Moves between items:
fo: Dis->Sez, Bel->Gek, Giz->Nes, Lud->Geg, Zil->Kib, Vaz->Leg, Gek->Vog, Fem->Tas, Lus->Dag, Tos->Rop, Tiz->Sed, Vor->Dat, Pav->Leb, Fid->Let, Pud->Fid, Nis->Fal, Zup->Fab, Ket->Rig, Buz->Roz, Noz->Von, Sos->Vaz, Bal->Vob, Kib->Lun, Dit->Niz, Bav->Lus, Sep->Vas, Fet->Rud, Piz->Gom, Bog->Nis, Lik->Noz, Lig->Bel, Gol->Zil, Gom->Fom, Lel->Fil, Kif->Dod, Rir->Zel, Git->Geb, Vit->Val, Roz->Pef, Zad->Moz, Kob->Vad, Duv->Zad, Bip->Ges, Fuf->Lag, Lor->Giz, Rud->Bog, Dod->Git, Tob->Fud, Lek->Bal, Sut->Kor, Ges->Bav, Bop->Lib, Lib->Nuf, Lun->Dit, Vas->Koz, Nes->Rok, San->Lel, Fub->Vor, Geb->Tam, Rok->Sep, Vol->Lek, Vog->Gav, Vev->Kaz, Geg->Kob, Zel->Ket, Tas->Tik, Niz->Tos, Vad->Zoz, Zoz->Tiv, Lin->Kos, Muv->Lik, Nep->Sig, Lag->Duv, Pil->Gol, Kol->Bod, Fom->Vev, Sez->Lin, Rig->Fet, Von->Pav, Kan->Buz, Kor->Zup, Lir->Nav, Dag->Nep, Tek->Lud, Leb->Tiz, Fus->Sar, Fod->Piz, Pef->Vit, Fik->Bof, Nuf->Tob, Ref->Lor, Bom->Fub, Fab->Lig, Tik->Kan, Tam->Lir, Bof->San, Mel->Mes, Fud->Sos, Nav->Fem, Vob->Pil, Moz->Fus, Bod->Mel, Kas->Pud, Leg->Bip, Let->Bom, Vir->Kig, Rop->Sut, Gav->Gaf, Sar->Dis, Lod->Vir, Sed->Kif, Koz->Fik, Kig->Bop, Gaf->Rir, Dat->Muv, Fal->Lod, Sig->Goz, Fil->Kas, Mes->Tek, Goz->Kol, Kos->Ref, Tiv->Fod, Kaz->Fuf, Val->Vol
ro: Dis->Bod, Bel->Buz, Giz->Kob, Lud->Vir, Zil->Sed, Vaz->Bel, Gek->Roz, Fem->Kas, Lus->Rir, Tos->Tam, Tiz->Rok, Vor->Dis, Pav->Giz, Fid->Zad, Pud->Duv, Nis->Kib, Zup->Tas, Ket->Bal, Buz->Bom, Noz->Ref, Sos->Lig, Bal->Von, Kib->Kif, Dit->Git, Bav->Gaf, Sep->Tiv, Fet->Pil, Piz->Sos, Bog->Zil, Lik->Kos, Lig->Kan, Gol->Tiz, Gom->Vaz, Lel->Kaz, Kif->Vas, Rir->Vol, Git->Fik, Vit->Dat, Roz->Fub, Zad->Nep, Kob->Bop, Duv->Dag, Bip->Vog, Fuf->Bav, Lor->Geg, Rud->Gol, Dod->Koz, Tob->Zup, Lek->Noz, Sut->Nav, Ges->Gav, Bop->Rop, Lib->Sut, Lun->Dod, Vas->Fod, Nes->Vad, San->Vev, Fub->Sar, Geb->Bof, Rok->Zoz, Vol->Lik, Vog->Pef, Vev->Bip, Geg->Kig, Zel->Lek, Tas->Pud, Niz->Geb, Vad->Lib, Zoz->Nuf, Lin->Mes, Muv->Lin, Nep->Ket, Lag->Lus, Pil->Leb, Kol->Rud, Fom->Leg, Sez->Mel, Rig->Vob, Von->Lor, Kan->Let, Kor->Fem, Lir->Lel, Dag->Zel, Tek->Lod, Leb->Nes, Fus->Goz, Fod->Fud, Pef->Vor, Fik->Gom, Nuf->Kor, Ref->Lud, Bom->Fus, Fab->Tik, Tik->Fid, Tam->San, Bof->Fom, Mel->Nis, Fud->Fab, Nav->Fil, Vob->Pav, Moz->Sig, Bod->Bog, Kas->Lag, Leg->Gek, Let->Moz, Vir->Niz, Rop->Lir, Gav->Vit, Sar->Kol, Lod->Dit, Sed->Sep, Koz->Piz, Kig->Tos, Gaf->Val, Dat->Sez, Fal->Lun, Sig->Rig, Fil->Fuf, Mes->Fal, Goz->Fet, Kos->Tek, Tiv->Tob, Kaz->Ges, Val->Muv
bo: Dis->Zel, Bel->Fil, Giz->Nis, Lud->Gol, Zil->Ref, Vaz->Nav, Gek->Kas, Fem->Gom, Lus->Buz, Tos->Sep, Tiz->Tek, Vor->Dag, Pav->Mel, Fid->Bip, Pud->Leg, Nis->Von, Zup->Bof, Ket->Vor, Buz->Fuf, Noz->Kol, Sos->Lir, Bal->Dis, Kib->Lor, Dit->Nes, Bav->Kan, Sep->Vir, Fet->Muv, Piz->Rop, Bog->Noz, Lik->Goz, Lig->Lel, Gol->Kos, Gom->Sut, Lel->Fud, Kif->Geg, Rir->Bom, Git->Vad, Vit->Zad, Roz->Lag, Zad->Vog, Kob->Kib, Duv->Gek, Bip->Tas, Fuf->Lig, Lor->Bog, Rud->Lik, Dod->Kob, Tob->Geb, Lek->Sar, Sut->Koz, Ges->Tik, Bop->Kif, Lib->Dod, Lun->Giz, Vas->Kig, Nes->Fal, San->Tob, Fub->Lus, Geb->Zoz, Rok->Lod, Vol->Fus, Vog->Pud, Vev->Zup, Geg->Zil, Zel->Fub, Tas->Fom, Niz->Rok, Vad->Lun, Zoz->Dit, Lin->Rig, Muv->Sig, Nep->Pef, Lag->Bel, Pil->Lin, Kol->Vol, Fom->Kor, Sez->Ket, Rig->Dat, Von->Bod, Kan->Kaz, Kor->Fik, Lir->Fod, Dag->Roz, Tek->Pil, Leb->Mes, Fus->Gaf, Fod->Tos, Pef->Duv, Fik->Lib, Nuf->Git, Ref->Rud, Bom->Bav, Fab->San, Tik->Vev, Tam->Tiv, Bof->Nuf, Mel->Bal, Fud->Tam, Nav->Piz, Vob->Sez, Moz->Gav, Bod->Lek, Kas->Vaz, Leg->Fem, Let->Ges, Vir->Tiz, Rop->Vas, Gav->Fid, Sar->Rir, Lod->Leb, Sed->Lud, Koz->Bop, Kig->Sed, Gaf->Let, Dat->Nep, Fal->Pav, Sig->Vit, Fil->Sos, Mes->Vob, Goz->Val, Kos->Fet, Tiv->Niz, Kaz->Fab, Val->Moz
su: Dis->Muv, Bel->Bip, Giz->Tiz, Lud->Giz, Zil->Fal, Vaz->Vev, Gek->Ges, Fem->Fab, Lus->Zad, Tos->Lib, Tiz->Kib, Vor->Val, Pav->Gol, Fid->Buz, Pud->Kan, Nis->Tek, Zup->Sos, Ket->Goz, Buz->Vog, Noz->Vob, Sos->Fom, Bal->Fet, Kib->Lod, Dit->Kig, Bav->Duv, Sep->Dod, Fet->Bod, Piz->Bof, Bog->Mes, Lik->Bal, Lig->Leg, Gol->Nis, Gom->San, Lel->Fem, Kif->Dit, Rir->Nep, Git->Tos, Vit->Rir, Roz->Gav, Zad->Bom, Kob->Rok, Duv->Let, Bip->Fuf, Fuf->Pud, Lor->Leb, Rud->Mel, Dod->Niz, Tob->Piz, Lek->Rig, Sut->Tob, Ges->Lag, Bop->Zoz, Lib->Tiv, Lun->Vir, Vas->Git, Nes->Sed, San->Nav, Fub->Vit, Geb->Rop, Rok->Kif, Vol->Ket, Vog->Bav, Vev->Fil, Geg->Nes, Zel->Sig, Tas->Lig, Niz->Bop, Vad->Sep, Zoz->Vas, Lin->Noz, Muv->Lek, Nep->Fus, Lag->Fid, Pil->Bog, Kol->Sez, Fom->Lel, Sez->Lik, Rig->Kol, Von->Pil, Kan->Gek, Kor->Fud, Lir->Kor, Dag->Moz, Tek->Lor, Leb->Zil, Fus->Vor, Fod->Fik, Pef->Gaf, Fik->Tam, Nuf->Fod, Ref->Pav, Bom->Pef, Fab->Vaz, Tik->Bel, Tam->Sut, Bof->Lir, Mel->Kos, Fud->Gom, Nav->Zup, Vob->Rud, Moz->Fub, Bod->Lin, Kas->Tik, Leg->Kaz, Let->Roz, Vir->Kob, Rop->Nuf, Gav->Lus, Sar->Dat, Lod->Geg, Sed->Lun, Koz->Geb, Kig->Vad, Gaf->Dag, Dat->Vol, Fal->Lud, Sig->Sar, Fil->Tas, Mes->Ref, Goz->Dis, Kos->Von, Tiv->Koz, Kaz->Kas, Val->Zel
lu: Dis->Rig, Bel->Pud, Giz->Lod, Lud->Kib, Zil->Giz, Vaz->Tas, Gek->Fid, Fem->Vev, Lus->Pef, Tos->Koz, Tiz->Geg, Vor->Sig, Pav->Tek, Fid->Bav, Pud->Ges, Nis->Leb, Zup->Lel, Ket->Muv, Buz->Duv, Noz->Mel, Sos->Fem, Bal->Lin, Kib->Nes, Dit->Sep, Bav->Roz, Sep->Bop, Fet->Noz, Piz->Kor, Bog->Pav, Lik->Bod, Lig->Kas, Gol->Lor, Gom->Zup, Lel->Vaz, Kif->Vad, Rir->Vor, Git->Tiv, Vit->Fus, Roz->Zad, Zad->Gaf, Kob->Dit, Duv->Gav, Bip->Kan, Fuf->Gek, Lor->Fal, Rud->Von, Dod->Zoz, Tob->Lir, Lek->Sez, Sut->Bof, Ges->Buz, Bop->Git, Lib->Geb, Lun->Rok, Vas->Lib, Nes->Vir, San->Sos, Fub->Nep, Geb->Fod, Rok->Kig, Vol->Dis, Vog->Let, Vev->Lig, Geg->Lun, Zel->Dat, Tas->Kaz, Niz->Vas, Vad->Niz, Zoz->Tos, Lin->Rud, Muv->Kol, Nep->Val, Lag->Vog, Pil->Ref, Kol->Bal, Fom->Fab, Sez->Fet, Rig->Lik, Von->Mes, Kan->Lag, Kor->San, Lir->Gom, Dag->Vit, Tek->Zil, Leb->Lud, Fus->Zel, Fod->Sut, Pef->Moz, Fik->Tob, Nuf->Tam, Ref->Nis, Bom->Dag, Fab->Fil, Tik->Fuf, Tam->Piz, Bof->Fud, Mel->Pil, Fud->Nav, Nav->Fom, Vob->Kos, Moz->Rir, Bod->Vob, Kas->Bip, Leg->Tik, Let->Lus, Vir->Kif, Rop->Fik, Gav->Bom, Sar->Ket, Lod->Sed, Sed->Kob, Koz->Nuf, Kig->Dod, Gaf->Fub, Dat->Goz, Fal->Tiz, Sig->Vol, Fil->Leg, Mes->Gol, Goz->Lek, Kos->Bog, Tiv->Rop, Kaz->Bel, Val->Sar
le: Dis->Lik, Bel->Ges, Giz->Sed, Lud->Nes, Zil->Lod, Vaz->Kaz, Gek->Bav, Fem->Lig, Lus->Moz, Tos->Nuf, Tiz->Lun, Vor->Vol, Pav->Zil, Fid->Roz, Pud->Buz, Nis->Lud, Zup->Vaz, Ket->Kol, Buz->Gav, Noz->Pil, Sos->Vev, Bal->Rud, Kib->Vir, Dit->Bop, Bav->Zad, Sep->Git, Fet->Mel, Piz->San, Bog->Tek, Lik->Vob, Lig->Bip, Gol->Fal, Gom->Lel, Lel->Tas, Kif->Niz, Rir->Sig, Git->Rop, Vit->Zel, Roz->Gaf, Zad->Fub, Kob->Sep, Duv->Bom, Bip->Lag, Fuf->Fid, Lor->Tiz, Rud->Mes, Dod->Tos, Tob->Gom, Lek->Fet, Sut->Fud, Ges->Duv, Bop->Tiv, Lib->Fod, Lun->Kig, Vas->Geb, Nes->Kif, San->Fem, Fub->Val, Geb->Sut, Rok->Dod, Vol->Rig, Vog->Lus, Vev->Kas, Geg->Rok, Zel->Goz, Tas->Bel, Niz->Lib, Vad->Vas, Zoz->Koz, Lin->Von, Muv->Bal, Nep->Sar, Lag->Let, Pil->Nis, Kol->Lin, Fom->Fil, Sez->Noz, Rig->Bod, Von->Gol, Kan->Vog, Kor->Sos, Lir->Zup, Dag->Fus, Tek->Giz, Leb->Kib, Fus->Dat, Fod->Bof, Pef->Rir, Fik->Lir, Nuf->Piz, Ref->Leb, Bom->Vit, Fab->Leg, Tik->Gek, Tam->Kor, Bof->Nav, Mel->Ref, Fud->Fom, Nav->Fab, Vob->Bog, Moz->Vor, Bod->Kos, Kas->Kan, Leg->Fuf, Let->Pef, Vir->Vad, Rop->Tob, Gav->Dag, Sar->Muv, Lod->Kob, Sed->Dit, Koz->Tam, Kig->Zoz, Gaf->Nep, Dat->Lek, Fal->Geg, Sig->Dis, Fil->Tik, Mes->Lor, Goz->Sez, Kos->Pav, Tiv->Fik, Kaz->Pud, Val->Ket

The rows follow the links: the fewer symbols apart two items are, the more alike their rows tend to be.

Each row is also shifted at random along 8 hidden directions that mean nothing.

Rows with their items:
53 -50 103 -1 84 -27 -36 -65 -40 -1 18 -33 32 13 -92 -47 122 -18 71 73 -35 37 58 6 -91 118 -72 37 -116 -9 -71 -33 11 7 18 -60 -33 -49 -79 216 -57 -49 -19 61 13 -39 64 59 110 -75 9: Nep
-232 126 -13 82 -8 -88 -112 6 54 -13 135 18 -61 -30 -92 52 20 -21 76 -45 114 4 -65 155 -7 -10 -98 66 22 74 201 36 -56 -17 76 56 -109 40 -227 -78 -40 77 -11 -73 -114 141 -38 -19 -46 -29 2: Git
-128 -6 -110 21 60 8 -6 4 105 24 20 -29 7 20 10 68 102 -57 -22 27 121 -1 -65 38 5 -60 12 92 -32 -87 -21 26 -24 30 -21 97 -47 120 -47 -34 -83 13 -18 -23 22 169 16 -71 -45 -4 -44: Lik
-108 3 -126 -45 -1 29 5 -9 81 -73 -26 -35 86 -41 55 83 -57 31 -86 -36 59 -42 -39 0 34 -24 -45 -24 70 -64 97 31 -37 -5 -7 90 -33 -22 26 -72 56 35 -46 3 0 26 -12 -13 -37 -68 -92: Lor
-6 -101 21 -67 75 33 -3 -24 -30 -69 -25 18 0 -32 -9 -9 72 -72 42 62 0 -146 16 33 7 140 -79 46 -65 -40 -26 -73 4 22 48 -15 80 39 -98 65 -67 -10 16 111 2 -72 -6 23 73 -35 -9: Gaf
124 -46 -37 67 97 -62 -128 -67 -26 -158 60 -78 -11 -24 -143 15 125 -15 61 101 -17 -189 -148 -77 -161 132 -53 23 63 -32 200 -34 97 -32 104 17 -141 -69 -82 100 39 10 -75 2 -69 -15 50 10 82 -92 -40: Fus
-6 -132 -56 -13 133 7 -43 27 85 -117 -107 -81 70 -41 -46 66 86 1 -41 124 -5 -147 45 -32 -24 68 -97 58 17 -75 15 -41 69 99 69 126 158 30 -67 -2 -57 -17 -71 10 17 -83 -20 46 20 -7 -18: Kol
339 -45 123 58 -12 39 -45 -21 -114 -94 13 -68 5 -51 -12 -43 -5 89 71 114 -140 -72 -36 -82 -57 34 -17 -97 90 -24 -49 -89 65 -52 -48 -60 154 -81 -27 8 2 -17 59 -32 -26 -73 -69 122 -28 116 30: Fil
126 115 43 -48 -90 39 -4 27 129 26 -6 120 -45 1 16 33 -101 57 -40 -180 -26 82 55 91 17 1 75 -17 61 7 106 46 5 -75 27 -3 118 -125 34 -126 47 18 -47 29 -55 -59 -10 -15 -84 0 -77: Rok
-254 30 -90 1 18 -15 29 -41 -22 -81 32 -37 136 19 69 3 10 21 -83 53 52 -21 -70 15 89 -43 -143 -38 -10 -37 170 49 -77 82 -54 49 -201 -9 -87 138 64 73 -81 10 39 27 28 -27 106 -135 -25: Zil
8 -31 -135 118 20 -27 -50 24 39 -38 22 -12 43 95 4 49 81 63 -58 73 -44 -40 -85 -107 12 -62 52 18 82 -60 137 8 87 20 11 91 -51 -65 75 72 24 33 -137 -63 18 -3 55 -74 15 -64 -32: Vob
-18 6 41 61 -38 18 -22 18 -57 2 25 78 -133 22 60 4 -36 15 63 16 -7 30 -15 76 78 80 28 79 -131 13 38 -76 50 -23 74 -98 178 -131 -120 94 -27 37 -6 119 -28 -14 57 -49 -41 -7 5: Bav
-183 -16 56 77 15 86 31 28 -70 -64 -1 49 -13 -72 28 -64 -24 63 -2 -48 51 53 -30 60 -11 2 4 -17 -76 -54 89 26 30 -81 -113 -4 -28 -192 -158 126 55 51 55 88 14 16 -17 9 -23 57 29: Tik
-121 11 88 68 16 90 18 -3 -58 -40 38 36 -19 -76 38 -60 -13 42 26 -21 43 60 -53 72 -8 -20 3 -17 -63 -59 7 9 5 -83 -131 -29 8 -115 -175 65 -1 34 95 64 15 85 -34 35 -42 80 13: Kas
-95 -27 -9 -19 -45 0 70 -6 -115 68 -22 40 -71 38 66 -54 -74 -28 4 -24 -9 42 7 -46 53 30 83 7 -110 62 -84 -27 21 -14 26 -126 -28 -46 99 88 42 -13 40 83 44 -31 82 -58 45 -35 42: Vog
-107 -78 -34 52 -2 -18 -28 -14 -168 -52 49 -18 -3 -1 31 -21 18 2 81 115 -11 -86 -50 -31 61 81 -74 8 -47 14 10 -97 -13 -10 34 -48 1 -29 -74 150 -21 32 24 59 -4 -21 2 13 47 -58 51: Ges
-77 30 -24 70 -15 -35 -91 52 32 -29 93 106 16 20 -84 14 82 31 41 -69 -11 -62 0 83 20 16 -50 10 104 17 236 14 -15 -50 33 113 -40 -42 -105 -5 -24 76 -76 -35 -101 -67 -78 -2 1 -37 6: Zoz
80 146 -73 40 -121 -17 -27 -64 -2 61 228 123 -13 140 106 4 59 -35 15 9 -63 -68 -198 1 147 -94 60 -27 158 -6 107 12 -70 -25 -27 -36 -119 141 43 -95 -54 66 -50 -87 -11 124 5 -95 47 -71 -71: Sed
-21 -76 -2 -104 38 64 37 1 19 -8 -65 42 -64 -59 11 0 -30 -69 3 -58 27 -82 27 17 -27 109 43 46 -49 -16 -78 -36 27 -31 55 -29 92 16 35 -68 -15 -39 53 113 12 -40 8 -7 -3 2 -28: Bom
-91 -32 -105 -19 22 -20 -6 23 91 -56 -95 -88 7 -2 64 104 -102 43 -99 92 -17 -49 5 -64 62 -31 -38 37 37 7 -2 -25 56 120 109 45 182 36 53 -133 12 -11 -65 -34 38 -3 36 -20 -42 -34 -42: Pil
21 22 36 1 -2 0 56 -19 52 161 -24 -42 72 97 41 3 71 15 -6 26 33 277 127 30 18 -76 14 45 -168 -32 -229 24 -67 52 -96 -26 -3 9 53 187 -73 -48 -26 -5 89 75 74 -11 -4 -18 4: Lin
-250 -61 -69 129 -7 39 -33 57 -68 -29 81 194 -112 78 70 -41 53 10 0 28 -88 -150 -116 -23 143 23 91 77 27 -5 142 -48 128 -12 58 -6 103 -69 -53 37 -48 64 -43 73 25 -51 46 -108 69 -33 23: Duv
-32 -96 -115 13 -66 -65 -19 151 -26 64 -127 -76 -90 -44 6 121 -137 14 55 -4 80 9 135 -11 70 0 23 55 -38 93 -124 -111 -10 8 136 72 257 49 93 -148 -19 -2 47 -37 -76 -59 -83 -9 -231 102 102: Sos
170 127 -114 -3 -135 -54 -1 -4 28 -15 14 9 -41 61 74 82 -111 34 -25 -75 54 44 -66 29 78 -11 31 -30 8 16 237 15 -36 -22 81 -22 -79 -110 64 29 144 76 -124 16 -89 -20 42 -106 -72 -86 -64: Geg
-133 151 43 -126 0 4 43 -119 96 12 4 -175 62 -113 51 90 -127 -24 -3 -27 208 227 17 171 -31 -13 -176 6 -163 -12 -108 55 -188 23 -48 -67 -85 43 -162 -27 18 -6 74 22 -6 257 26 54 -86 -59 -97: Leb
135 89 23 25 -56 -26 -52 0 18 -4 107 83 15 33 -41 1 91 -7 67 -63 32 4 -12 125 29 14 -51 -16 28 -20 195 18 -87 -57 -25 44 -96 -22 -125 67 -11 71 -62 -9 -109 -21 -69 -10 -11 -14 -10: Bop
-173 40 39 35 144 15 -28 -68 104 -61 33 -22 -29 -35 -62 -21 78 -44 -62 42 18 -46 -130 -11 -125 -29 11 70 12 -38 34 91 103 50 -13 6 -96 59 -122 -83 -34 -26 18 -33 65 164 76 -16 84 -3 -51: Goz
-53 19 -157 -105 -70 -46 25 -37 16 45 1 -71 78 11 54 90 -111 -25 -38 -42 61 5 -7 -50 41 -20 -28 -45 60 35 -48 -4 -116 -3 40 25 -114 97 194 -98 54 -4 -12 -44 -4 45 7 -25 -28 -120 -64: Giz
-42 -36 -39 93 -3 7 -7 126 -9 -44 -13 106 -17 4 -17 -40 76 23 -25 -41 1 -116 -21 10 54 -71 48 -10 89 -22 195 34 46 -8 -48 139 -11 -14 -69 -18 8 72 -36 -34 -37 -96 -107 -45 -21 119 80: Bof
140 -36 50 126 -32 50 -24 116 -14 30 14 136 16 37 -44 -56 122 77 32 -82 -48 37 61 34 -4 -56 95 -29 70 -67 93 15 31 -105 -125 117 50 -120 -22 79 -32 40 -24 -26 -45 -114 -117 9 -65 134 65: Kor
-100 -23 -30 76 37 -23 -48 50 -32 -71 50 -2 -2 -54 -35 -8 87 -32 34 61 48 -167 -82 28 30 -53 -66 0 97 -12 122 1 -11 26 -27 110 -40 130 -157 -86 -52 61 35 -83 -45 35 -124 6 -16 104 70: Lir

Start, symbols taken left to right, then the item you end at.
Answers are names.
48 151 126 -76 -37 6 -4 -78 78 -7 42 -5 8 -47 -10 2 -112 24 -15 -72 -25 109 21 90 -39 11 -68 -46 16 51 6 57 -48 -9 2 -91 9 -36 -62 -100 33 -20 23 -8 -17 48 21 65 4 -36 -79
ro le lu fo su ro su bo => Lir
-130 -46 -92 36 60 -42 -33 3 65 -10 -38 -102 62 14 -33 68 8 39 -57 65 10 31 8 -83 -43 -38 -17 39 17 -2 -37 11 43 55 45 74 -9 -3 67 -1 0 -26 -52 -59 38 44 55 1 -5 -68 -26
le fo su lu bo lu lu => Lor
-51 40 -34 2 22 -5 34 -28 -15 42 36 44 -65 41 -1 -32 95 -105 37 -55 143 53 -74 72 -22 30 55 73 -163 -43 65 42 -30 -27 -27 -41 -232 -9 -72 182 22 32 -16 99 -10 93 77 -122 40 -48 -10
fo fo fo su ro bo => Sez
99 19 -91 -25 -105 65 94 69 -33 39 -63 31 -134 -45 121 24 -138 -35 -17 -124 124 3 -84 -4 48 -62 182 -17 -23 -36 -12 5 -8 -97 -48 -23 13 -1 118 -138 92 35 95 48 -23 74 -37 -110 -183 137 1
bo ro lu fo su su lu => Bav
-265 -95 -42 6 66 57 -35 57 65 1 1 125 -69 -15 -5 35 73 -53 33 -34 46 -85 41 105 58 99 3 145 -62 -41 -6 -61 37 -26 81 68 186 6 -117 -24 -130 16 9 111 -9 -10 -7 -38 -25 -20 -15
su le ro bo lu le => Lek
115 -35 53 -77 -36 -30 24 5 -65 29 20 64 120 80 20 -63 108 -35 37 57 -85 -57 140 52 146 35 -147 -52 2 23 -8 -50 -124 96 -24 13 22 111 -37 145 -85 18 -64 7 -9 -195 -89 59 129 -38 63
le su su lu lu le su le => Fom
-188 -42 50 79 51 6 -76 101 162 83 -65 101 -141 31 -73 75 5 54 27 -66 0 167 195 122 -3 80 69 208 -158 28 -75 -40 129 -1 157 22 387 -163 -100 -3 -129 -35 -52 88 -10 -42 75 -23 -122 7 1
fo ro ro fo bo su => Kos
147 -71 -20 97 -62 -42 -15 52 -166 42 50 -8 23 79 29 -48 72 16 78 130 -88 -60 -4 -100 86 -58 17 -53 59 26 -74 -87 -13 15 -47 0 27 89 76 75 -58 6 20 -87 0 -67 -67 10 5 78 122
bo su su fo ro bo => Fem
77 87 122 -28 -45 45 10 -48 15 74 142 137 80 65 9 -77 129 -28 50 -36 -61 48 27 120 68 -24 -51 -36 45 -38 -14 27 -130 -24 -123 -11 -50 90 -94 36 -118 13 2 -22 -2 6 -71 50 91 -7 -15
lu bo bo su su le lu su fo => Git
148 -11 -82 49 -101 -44 8 86 -75 91 -18 -27 -57 26 28 37 -15 -13 82 -15 78 34 16 -16 54 -58 78 -5 -20 25 -64 -58 -62 -41 -13 30 2 68 91 -14 -6 28 40 -54 -62 10 -75 -52 -152 110 84
fo le bo fo su lu fo le => Buz
-208 -121 -121 74 -6 -45 18 135 -93 24 -83 12 23 3 -32 -25 -16 32 -32 -17 1 -57 72 -107 34 -64 47 -22 44 65 22 0 31 16 7 123 -51 3 132 8 43 17 5 -60 11 -133 -63 -28 -17 53 133
su bo le su ro lu => Kaz
-173 -40 -49 -162 13 -66 63 -94 -60 8 -80 -151 198 -29 -22 -14 -146 9 -92 17 -49 27 101 -162 -51 5 -126 -130 52 113 -150 31 -86 75 30 -29 -208 64 254 -8 113 -89 15 -62 86 -80 46 105 152 -182 -11
bo su su le lu ro su => Sep
-12 73 40 -71 -40 -10 10 6 63 -47 -29 50 -10 -12 47 25 -77 5 -31 -21 -2 -16 63 123 111 35 -111 1 -24 31 135 4 -40 77 73 -14 128 -18 -130 -45 14 44 -69 50 -48 -90 -29 6 0 -24 -17
ro fo bo bo bo ro ro bo fo => Vas
-51 -141 -135 -4 -2 29 -6 60 -108 -120 -56 -40 -14 -85 60 46 -48 -17 20 70 45 -237 -64 -46 77 72 -46 -10 50 -36 71 -116 6 -16 60 67 99 14 -17 -43 27 55 39 53 -45 -75 -87 -5 -69 30 29
bo ro lu bo le le fo bo bo => Bip
112 -43 -117 -72 -92 -57 -42 92 45 100 -20 60 -16 34 -31 97 -17 -44 62 -91 4 -85 126 19 84 37 21 24 105 66 -41 -85 -89 -32 133 105 138 149 162 -186 -71 0 -18 -56 -105 -119 -112 -13 -117 5 17
su ro fo lu bo le le lu => Fem
